Here is a tiny trained network, its code and every weight. The questions are about switching its units off for an input and a target symbol, where a switched-off unit gives its printed mean instead of its output.

import numpy as np


def w(rows, s, z=0):
    codes = np.array(rows[::2]) - 128.0
    scale = np.full(codes.shape[1], s)
    scale[-1] = z or s
    return codes * scale


def f(y):
    return y / 2 * (1 + np.tanh(0.7978845608 * (y + 0.044715 * y**3)))


def softmax(a):
    e = np.exp(a - a.max(-1, keepdims=True))
    return e / e.sum(-1, keepdims=True)


def log_softmax(a):
    a = a - a.max(-1, keepdims=True)
    return a - np.log(np.exp(a).sum(-1, keepdims=True))


def net(x, mask):
    ids = ['ΓΩαβεξπ'.index(c) for c in x.split()]
    T = len(ids)
    res = E[ids] + P[:T]
    u = 0
    for l in range(2):
        r = res
        for j in range(3):
            rows = slice(4 * j, 4 * j + 4)
            q, k, v = (r @ M[l][rows].T for M in (Q, K, V))
            z = softmax(np.where(np.tri(T) > 0, q @ k.T / 4**0.5, -1e9)) @ v
            o = O[l][rows]
            res = res + np.where(mask[u + j], z, o[:, -1]) @ o[:, :-1]
        u += 3
        y = f(res @ A[l][:, :-1].T + A[l][:, -1])
        res = res + np.where(mask[u : u + 4], y, B[l][:, -1]) @ B[l][:, :-1]
        u += 4
    return log_softmax(res[-1] @ U[:, :-1].T + U[:, -1])


Q, K, V, O, A, B = {}, {}, {}, {}, {}, {}
E = w([
[120,47,131,249],'Γ',
[154,104,88,254],'Ω',
[129,46,114,103],'α',
[40,158,173,49],'β',
[235,106,156,74],'ε',
[187,15,133,133],'ξ',
[77,156,159,124],'π',
],0.019)
P = w([
[139,135,253,125],'0',
[84,129,179,141],'1',
[84,131,158,143],'2',
[92,135,142,145],'3',
[98,136,131,149],'4',
[107,142,118,155],'5',
[120,142,117,156],'6',
],0.013)
Q[0] = w([
[134,170,183,131],'L0H1',
[224,104,154,181],'L0H1',
[117,109,51,49],'L0H1',
[8,176,154,253],'L0H1',
[178,123,191,156],'L0H2',
[53,134,101,185],'L0H2',
[178,77,113,136],'L0H2',
[211,141,160,176],'L0H2',
[123,106,173,116],'L0H3',
[129,152,205,189],'L0H3',
[123,95,130,98],'L0H3',
[154,124,96,61],'L0H3',
],0.013)
K[0] = w([
[146,151,154,194],'L0H1',
[242,94,120,92],'L0H1',
[79,123,52,112],'L0H1',
[155,182,184,163],'L0H1',
[139,192,50,73],'L0H2',
[103,187,243,97],'L0H2',
[247,50,151,146],'L0H2',
[159,117,87,138],'L0H2',
[79,119,179,44],'L0H3',
[144,134,222,58],'L0H3',
[159,166,50,142],'L0H3',
[58,194,28,152],'L0H3',
],0.012)
V[0] = w([
[103,97,134,59],'L0H1',
[170,154,120,168],'L0H1',
[83,136,59,137],'L0H1',
[171,137,164,61],'L0H1',
[102,106,255,222],'L0H2',
[37,229,136,142],'L0H2',
[139,128,126,169],'L0H2',
[47,46,32,152],'L0H2',
[145,62,183,170],'L0H3',
[24,123,191,104],'L0H3',
[130,37,199,109],'L0H3',
[61,102,129,157],'L0H3',
],0.0097)
O[0] = w([
[80,102,126,150,149],'L0H1',
[135,254,221,199,127],'L0H1',
[86,24,85,199,18],'L0H1',
[4,125,150,98,216],'L0H1',
[204,107,192,157,225],'L0H2',
[89,133,114,171,73],'L0H2',
[141,97,107,67,120],'L0H2',
[116,51,220,165,4],'L0H2',
[150,69,178,112,206],'L0H3',
[168,152,54,49,163],'L0H3',
[221,69,153,115,240],'L0H3',
[108,43,73,27,96],'L0H3',
],0.0045,0.011)
A[0] = w([
[166,19,205,249,125],'L0N1',
[90,44,138,71,162],'L0N2',
[7,206,167,64,136],'L0N3',
[3,183,8,176,3],'L0N4',
],0.0074,0.0037)
B[0] = w([
[195,148,46,165,255],'L0N1',
[193,175,177,206,165],'L0N2',
[138,219,165,102,161],'L0N3',
[72,1,31,97,125],'L0N4',
],0.0085,0.0061)
Q[1] = w([
[155,234,194,117],'L1H1',
[146,108,192,24],'L1H1',
[179,6,138,75],'L1H1',
[104,102,155,176],'L1H1',
[125,77,93,70],'L1H2',
[120,43,164,56],'L1H2',
[55,135,97,155],'L1H2',
[152,70,160,135],'L1H2',
[121,83,128,143],'L1H3',
[102,144,70,202],'L1H3',
[108,179,80,107],'L1H3',
[204,107,137,130],'L1H3',
],0.012)
K[1] = w([
[111,196,182,102],'L1H1',
[21,113,94,78],'L1H1',
[111,51,99,99],'L1H1',
[255,166,57,37],'L1H1',
[100,105,179,51],'L1H2',
[79,37,81,93],'L1H2',
[172,118,135,110],'L1H2',
[161,56,99,151],'L1H2',
[120,32,96,163],'L1H3',
[218,116,193,94],'L1H3',
[190,148,115,94],'L1H3',
[172,150,140,118],'L1H3',
],0.0093)
V[1] = w([
[59,117,207,101],'L1H1',
[106,155,4,160],'L1H1',
[89,139,150,77],'L1H1',
[233,211,98,114],'L1H1',
[254,87,216,149],'L1H2',
[184,116,84,118],'L1H2',
[177,51,127,36],'L1H2',
[82,166,88,184],'L1H2',
[100,158,182,221],'L1H3',
[101,94,118,93],'L1H3',
[116,101,84,54],'L1H3',
[247,199,128,143],'L1H3',
],0.008)
O[1] = w([
[189,62,104,76,124],'L1H1',
[76,209,85,161,32],'L1H1',
[184,107,202,88,130],'L1H1',
[240,77,169,100,235],'L1H1',
[185,220,45,82,251],'L1H2',
[115,53,147,89,157],'L1H2',
[109,33,57,160,139],'L1H2',
[171,194,167,91,91],'L1H2',
[235,175,173,133,124],'L1H3',
[130,141,144,127,94],'L1H3',
[139,71,144,132,100],'L1H3',
[95,1,160,72,254],'L1H3',
],0.0057,0.02)
A[1] = w([
[56,131,111,219,176],'L1N1',
[114,184,62,223,3],'L1N2',
[159,166,46,254,132],'L1N3',
[64,232,149,33,165],'L1N4',
],0.0082,0.0049)
B[1] = w([
[29,102,178,58,143],'L1N1',
[168,71,139,254,166],'L1N2',
[114,178,179,15,255],'L1N3',
[176,218,53,200,204],'L1N4',
],0.0098,0.0035)
U = w([
[68,136,155,93,255],'Γ',
[153,66,180,213,65],'Ω',
[92,39,34,168,225],'α',
[129,178,83,101,90],'β',
[28,41,84,1,113],'ε',
[152,76,55,190,100],'ξ',
[91,122,9,40,31],'π',
],0.0081,0.0064)

Each question gives the input, a string of symbols that net reads in full, and the target symbol t.
The units are the heads (4 rows each of Q, K, V and O) and the neurons (one row each of A and B). Each row of codes is followed by its name. A weight is (code - 128) times the scale printed after its matrix; where a second scale follows, it is the last column's (O, A, B and U).
mask holds one flag per unit, layer by layer, with each layer's heads first. A switched-off unit (its flag False) gives its mean, the last column of its rows in O or B, instead of its output. The means were averaged over made-up inputs and are rounded, as every weight is.
A unit's drop is (log p(t) with every unit on - log p(t) with that unit switched off) / (log p(t) with every unit on - log p(t) with every unit switched off).
The circuit of an input: a set's keep is (log p(t) with only the set's units on - log p(t) with every unit switched off) / (log p(t) with every unit on - log p(t) with every unit switched off). Starting from the 12 units with the biggest drops (on a tie, the unit counted first), units are removed one at a time, each time the one whose removal leaves the highest keep (on an exact tie, the one counted first), for as long as the keep stays at least 0.8.
circuit, biggest first: the units of the circuit, biggest drop first
k most important neurons: the k neurons with the biggest drops, biggest first
k most important neurons of layer l: the k neurons of layer l with the biggest drops, biggest first
drop when u is switched off: that unit's drop, to one decimal
input ε ε Ω ξ Ω, target Ω: circuit, biggest first	(L0H3; L1H2)
input β ε Γ π Ω ε, target Γ: circuit, biggest first	(L0H2; L1H2; L0H1; L1H1)
input Γ Ω Γ ε, target ε: circuit, biggest first	(L0N1; L1H3; L0H1; L0H3)
input Ω π Ω, target β: circuit, biggest first	(L1N3; L1H1; L0H1)
input Γ β ε Ω Γ, target π: circuit, biggest first	(L1N3; L0N1; L1H2; L0H2)
input β π Ω ξ Γ, target ε: 2 most important neurons	(L1N3; L1N1)
input π π π ε Ω, target Γ: 2 most important neurons	(L1N3; L0N1)
input π Γ β ε Γ Ω, target Γ: 4 most important neurons	(L1N3; L0N1; L1N2; L1N1)
input ε β ε, target β: 3 most important neurons of layer 0	(L0N1; L0N3; L0N2)
input π Ω Ω ε, target Ω: 2 most important neurons	(L0N2; L1N3)
input Ω Ω Ω ξ ε ε, target ε: 3 most important neurons	(L0N1; L1N4; L1N2)
input ε π ξ, target ξ: 3 most important neurons	(L1N3; L0N3; L0N2)
input ε ε β, target β: 3 most important neurons	(L0N3; L1N4; L0N1)
input ξ π Ω π, target α: 2 most important neurons of layer 0	(L0N1; L0N3)
input β π ε Ω ε ε α, target α: 3 most important neurons	(L1N3; L0N2; L0N3)
input Ω π ε ε π Ω, target β: most important neuron	(L1N3)
input ε π ε, target π: most important neuron of layer 0	(L0N2)
input Γ ε ε β, target β: 4 most important neurons	(L0N3; L1N4; L0N1; L0N2)
input π π ε Γ, target Γ: 4 most important neurons	(L1N3; L0N1; L1N1; L1N2)
input Ω Γ β β Γ ε π, target β: 2 most important neurons	(L1N4; L0N1)
input ε Ω ε, target Ω: 2 most important neurons of layer 0	(L0N2; L0N1)
input Γ ε β β ξ Ω, target π: 2 most important neurons of layer 0	(L0N1; L0N2)
input Γ ε π, target π: most important neuron of layer 0	(L0N1)
input Ω Γ Ω Ω Ω Γ, target β: drop when L1H1 is switched off	0.7
input ε ε π, target Ω: drop when L0H2 is switched off	0.2
input Ω ε Ω π, target β: drop when L1H2 is switched off	0.8
